Below is a small trained network, with its code and all its weights. Each question gives an input and a class and asks what happens when units are switched off, that is, made to give their printed mean instead of their output.

import numpy as np


def w(rows, s, z=0):
    codes = np.array(rows[::2]) - 128.0
    scale = np.full(codes.shape[1], s)
    scale[-1] = z or s
    return codes * scale


def norm(h):
    return h / np.sqrt((h * h).mean(-1, keepdims=True) + 1e-5)


def f(y):
    return y / 2 * (1 + np.tanh(0.7978845608 * (y + 0.044715 * y**3)))


def log_softmax(a):
    a = a - a.max(-1, keepdims=True)
    return a - np.log(np.exp(a).sum(-1, keepdims=True))


def net(x, mask):
    res = np.array(x, float).reshape(1, 6) / 4 @ E
    u = 0
    for l in range(2):
        y = f(norm(res) @ A[l][:, :-1].T + A[l][:, -1])
        res = res + np.where(mask[u : u + 15], y, B[l][:, -1]) @ B[l][:, :-1]
        u += 15
    return log_softmax(norm(res)[-1] @ U[:, :-1].T + U[:, -1])


A, B = {}, {}
E = w([
[173,111,104,96,83],'x0',
[142,123,120,118,113],'x1',
[91,123,204,1,126],'x2',
[111,77,187,189,30],'x3',
[222,170,204,141,105],'x4',
[123,130,131,132,133],'x5',
],0.0083)
A[0] = w([
[101,62,184,176,55,17],'L0N1',
[84,114,146,180,47,67],'L0N2',
[156,164,93,184,113,58],'L0N3',
[128,93,147,177,63,61],'L0N4',
[192,175,98,212,141,43],'L0N5',
[170,148,62,168,138,67],'L0N6',
[156,118,85,94,100,67],'L0N7',
[132,129,223,64,145,3],'L0N8',
[142,119,107,118,214,73],'L0N9',
[59,72,48,128,134,99],'L0N10',
[202,194,60,87,231,55],'L0N11',
[153,128,92,188,137,99],'L0N12',
[108,185,150,42,100,70],'L0N13',
[245,175,212,162,163,4],'L0N14',
[98,105,171,160,105,17],'L0N15',
],0.012,0.0018)
B[0] = w([
[192,215,168,141,188,206],'L0N1',
[174,183,188,88,157,192],'L0N2',
[118,84,108,133,147,185],'L0N3',
[126,174,171,123,190,188],'L0N4',
[168,20,84,128,110,223],'L0N5',
[96,85,142,135,172,200],'L0N6',
[77,162,154,182,147,146],'L0N7',
[90,37,68,112,164,194],'L0N8',
[212,151,147,136,110,173],'L0N9',
[61,131,79,108,7,212],'L0N10',
[205,241,251,136,176,255],'L0N11',
[100,65,131,111,153,192],'L0N12',
[135,58,122,142,160,190],'L0N13',
[20,181,31,112,20,214],'L0N14',
[181,145,143,134,138,147],'L0N15',
],0.016,0.0073)
A[1] = w([
[113,2,141,108,176,117],'L1N1',
[105,194,192,138,169,62],'L1N2',
[43,142,78,91,58,203],'L1N3',
[101,148,58,135,81,98],'L1N4',
[127,82,113,180,151,80],'L1N5',
[89,184,85,112,32,45],'L1N6',
[153,120,97,197,142,68],'L1N7',
[93,148,115,140,57,134],'L1N8',
[181,136,157,125,163,80],'L1N9',
[88,17,61,110,105,103],'L1N10',
[154,38,100,152,156,34],'L1N11',
[105,145,172,77,97,218],'L1N12',
[147,143,99,105,199,118],'L1N13',
[101,164,109,126,62,3],'L1N14',
[136,217,137,131,108,120],'L1N15',
],0.016,0.0019)
B[1] = w([
[92,34,51,95,192,224],'L1N1',
[206,138,161,127,104,211],'L1N2',
[151,172,84,145,43,213],'L1N3',
[88,175,130,126,67,174],'L1N4',
[122,88,107,107,147,161],'L1N5',
[66,114,32,125,80,193],'L1N6',
[108,132,115,69,140,145],'L1N7',
[136,179,71,81,156,166],'L1N8',
[86,172,166,132,90,190],'L1N9',
[185,170,249,150,178,247],'L1N10',
[87,59,104,134,172,192],'L1N11',
[95,111,80,177,155,166],'L1N12',
[121,121,125,177,83,163],'L1N13',
[104,124,88,90,109,160],'L1N14',
[128,82,186,133,157,206],'L1N15',
],0.021,0.012)
U = w([
[230,184,246,137,114,250],'0',
[120,187,42,98,30,3],'1',
[136,23,112,97,206,117],'2',
],0.013,0.00053)

Each question gives the input, the list of numbers given to net, and the class t.
The units are the neurons (one row each of A and B). Each row of codes is followed by its name. A weight is (code - 128) times the scale printed after its matrix; where a second scale follows, it is the last column's (A, B and U).
mask holds one flag per neuron, layer by layer. A switched-off neuron (its flag False) gives its mean, the last column of its row in B, instead of its output. The means were averaged over made-up inputs and are rounded, as every weight is.
A unit's drop is (log p(t) with every unit on - log p(t) with that unit switched off) / (log p(t) with every unit on - log p(t) with every unit switched off).
The circuit of an input: a set's keep is (log p(t) with only the set's units on - log p(t) with every unit switched off) / (log p(t) with every unit on - log p(t) with every unit switched off). Starting from the 12 units with the biggest drops (on a tie, the unit counted first), units are removed one at a time, each time the one whose removal leaves the highest keep (on an exact tie, the one counted first), for as long as the keep stays at least 0.8.
units of the circuit, in order: the units of the circuit, biggest drop first
k most important neurons: the k neurons with the biggest drops, biggest first
top k neurons in layer l: the k neurons of layer l with the biggest drops, biggest first
drop when u is switched off: that unit's drop, to one decimal
input [-3,8,5,-2,7,-8], class 1: units of the circuit, in order	[L0N14]
input [8,-8,-7,3,6,7], class 2: 4 most important neurons	[L0N5 L0N10 L0N3 L0N12]
input [7,6,8,0,8,6], class 1: 3 most important neurons	[L0N14 L0N5 L1N3]
input [-7,-8,-6,-6,-3,2], class 0: 2 most important neurons	[L0N11 L0N8]
input [1,7,1,2,3,-1], class 1: 2 most important neurons	[L0N14 L0N11]
input [-7,-2,5,1,4,-6], class 2: 3 most important neurons	[L0N8 L0N13 L0N10]
input [-3,-1,-4,-6,-6,1], class 0: 3 most important neurons	[L0N14 L0N11 L1N1]
input [0,-6,-4,3,2,-6], class 2: 2 most important neurons	[L0N5 L0N11]
input [-2,2,7,-4,6,-2], class 2: 3 most important neurons	[L0N13 L0N10 L0N8]
input [6,-1,1,-1,-1,5], class 0: 2 most important neurons	[L0N5 L0N14]
input [7,0,-8,5,4,-4], class 2: 2 most important neurons	[L0N11 L0N5]
input [0,6,7,-3,5,1], class 2: 3 most important neurons	[L0N13 L0N8 L1N1]
input [-8,-8,7,1,6,-4], class 2: top 2 neurons in layer 0	[L0N8 L0N13]
input [-3,-7,-2,4,-7,3], class 1: units of the circuit, in order	[L0N10]
input [2,6,-4,-1,8,1], class 1: drop when L0N14 is switched off	1.3
input [-7,-7,-6,-1,-7,5], class 1: drop when L0N10 is switched off	2.3
input [-2,5,-4,-1,5,-5], class 1: drop when L0N14 is switched off	1.2
